Below is a small trained network, with its code and all its weights. Each question gives an input and a class and asks what happens when units are switched off, that is, made to give their printed mean instead of their output.

import numpy as np


def w(rows, s, z=0):
    codes = np.array(rows[::2]) - 128.0
    scale = np.full(codes.shape[1], s)
    scale[-1] = z or s
    return codes * scale


def f(y):
    return y / 2 * (1 + np.tanh(0.7978845608 * (y + 0.044715 * y**3)))


def log_softmax(a):
    a = a - a.max(-1, keepdims=True)
    return a - np.log(np.exp(a).sum(-1, keepdims=True))


def net(x, mask):
    res = np.array(x, float).reshape(1, 4) / 4 @ E
    y = f(res @ A[0][:, :-1].T + A[0][:, -1])
    res = res + np.where(mask, y, B[0][:, -1]) @ B[0][:, :-1]
    return log_softmax(res[-1] @ U[:, :-1].T + U[:, -1])


A, B = {}, {}
E = w([
[97,81,161,91,118,188],'x0',
[153,101,69,54,119,21],'x1',
[151,2,112,185,126,162],'x2',
[177,181,187,85,129,52],'x3',
],0.0083)
A[0] = w([
[120,143,116,110,130,162,113],'N0',
[86,160,113,117,107,154,26],'N1',
[158,138,212,174,131,124,18],'N2',
[122,106,129,113,121,122,85],'N3',
[129,142,122,129,135,86,140],'N4',
[125,141,116,113,148,146,89],'N5',
[126,132,116,131,126,163,169],'N6',
[123,102,101,153,134,128,142],'N7',
[90,180,95,100,139,183,25],'N8',
[139,113,77,154,125,69,183],'N9',
[148,172,94,114,137,6,24],'N10',
[128,135,136,130,128,104,98],'N11',
[132,101,132,97,136,113,112],'N12',
[113,49,74,211,129,206,54],'N13',
[128,31,115,71,130,85,105],'N14',
[128,103,108,166,137,164,26],'N15',
[115,133,121,129,128,137,92],'N16',
[135,97,114,114,130,135,165],'N17',
[138,168,102,125,126,71,43],'N18',
[132,144,119,124,113,118,142],'N19',
[146,80,58,143,132,76,2],'N20',
[122,102,152,87,132,144,42],'N21',
[141,136,101,130,124,74,203],'N22',
[129,124,125,114,136,122,76],'N23',
[157,136,189,156,134,125,29],'N24',
[125,122,132,148,121,121,97],'N25',
[125,128,135,117,146,125,163],'N26',
[121,86,119,116,122,122,177],'N27',
[133,130,110,130,138,84,180],'N28',
],0.021,0.0031)
B[0] = w([
[130,148,127,138,156,160,140],'N0',
[110,161,94,141,172,160,145],'N1',
[118,125,183,23,139,72,160],'N2',
[140,112,105,118,119,136,132],'N3',
[118,148,142,152,107,106,164],'N4',
[131,145,122,134,141,141,130],'N5',
[117,126,149,142,167,141,150],'N6',
[128,89,127,133,165,96,153],'N7',
[102,191,82,155,186,185,161],'N8',
[106,125,100,159,196,51,177],'N9',
[155,160,168,229,50,97,248],'N10',
[110,131,140,131,102,119,140],'N11',
[137,129,93,122,93,143,145],'N12',
[151,17,245,240,99,161,244],'N13',
[138,99,1,54,105,179,190],'N14',
[142,86,172,155,106,157,166],'N15',
[130,131,122,138,149,136,129],'N16',
[118,85,109,113,121,130,146],'N17',
[157,169,164,183,94,119,187],'N18',
[123,150,134,135,113,128,142],'N19',
[74,115,59,71,240,43,173],'N20',
[158,135,142,123,79,172,138],'N21',
[122,129,113,178,113,79,183],'N22',
[136,126,118,142,107,139,129],'N23',
[131,132,173,60,120,101,147],'N24',
[118,103,135,125,130,118,128],'N25',
[126,149,127,118,115,131,134],'N26',
[141,89,99,104,137,131,152],'N27',
[140,131,113,166,126,91,166],'N28',
],0.038,0.018)
U = w([
[115,54,243,172,155,146,192],'0',
[47,211,178,132,202,183,147],'1',
[127,209,167,193,55,2,182],'2',
[112,80,53,124,122,37,4],'3',
[92,181,241,20,127,66,98],'4',
[158,105,94,46,49,165,60],'5',
],0.0054,0.0022)

Each question gives the input, the list of numbers given to net, and the class t.
The units are the neurons (one row each of A and B). Each row of codes is followed by its name. A weight is (code - 128) times the scale printed after its matrix; where a second scale follows, it is the last column's (A, B and U).
mask holds one flag per neuron, in row order. A switched-off neuron (its flag False) gives its mean, the last column of its row in B, instead of its output. The means were averaged over made-up inputs and are rounded, as every weight is.
A unit's drop is (log p(t) with every unit on - log p(t) with that unit switched off) / (log p(t) with every unit on - log p(t) with every unit switched off).
The circuit of an input: a set's keep is (log p(t) with only the set's units on - log p(t) with every unit switched off) / (log p(t) with every unit on - log p(t) with every unit switched off). Starting from the 12 units with the biggest drops (on a tie, the unit counted first), units are removed one at a time, each time the one whose removal leaves the highest keep (on an exact tie, the one counted first), for as long as the keep stays at least 0.8.
units of the circuit, in order: the units of the circuit, biggest drop first
most important unit: the unit with the biggest drop
top k neurons: the k neurons with the biggest drops, biggest first
drop of u: that unit's drop, to one decimal
input [2,-6,-6,-7], class 1: top 2 neurons	(N8 N1)
input [-5,-7,-5,5], class 4: units of the circuit, in order	(N2 N24)
input [-7,-2,-3,-5], class 1: most important unit	N10
input [-3,-7,-7,7], class 4: top 3 neurons	(N2 N24 N13)
input [3,-7,-7,5], class 4: top 2 neurons	(N2 N24)
input [2,7,3,7], class 3: top 3 neurons	(N14 N20 N13)
input [1,-7,-7,-8], class 1: top 3 neurons	(N8 N1 N10)
input [3,6,4,-7], class 3: top 2 neurons	(N14 N20)
input [8,7,3,6], class 5: top 2 neurons	(N14 N21)
input [4,-4,-6,-6], class 1: drop of N8	0.2
input [-2,-8,-1,4], class 4: drop of N27	0.0
input [0,-8,-8,4], class 4: drop of N2	0.6
input [-3,6,5,3], class 3: drop of N14	0.3
input [2,6,5,8], class 3: units of the circuit, in order	(N14)
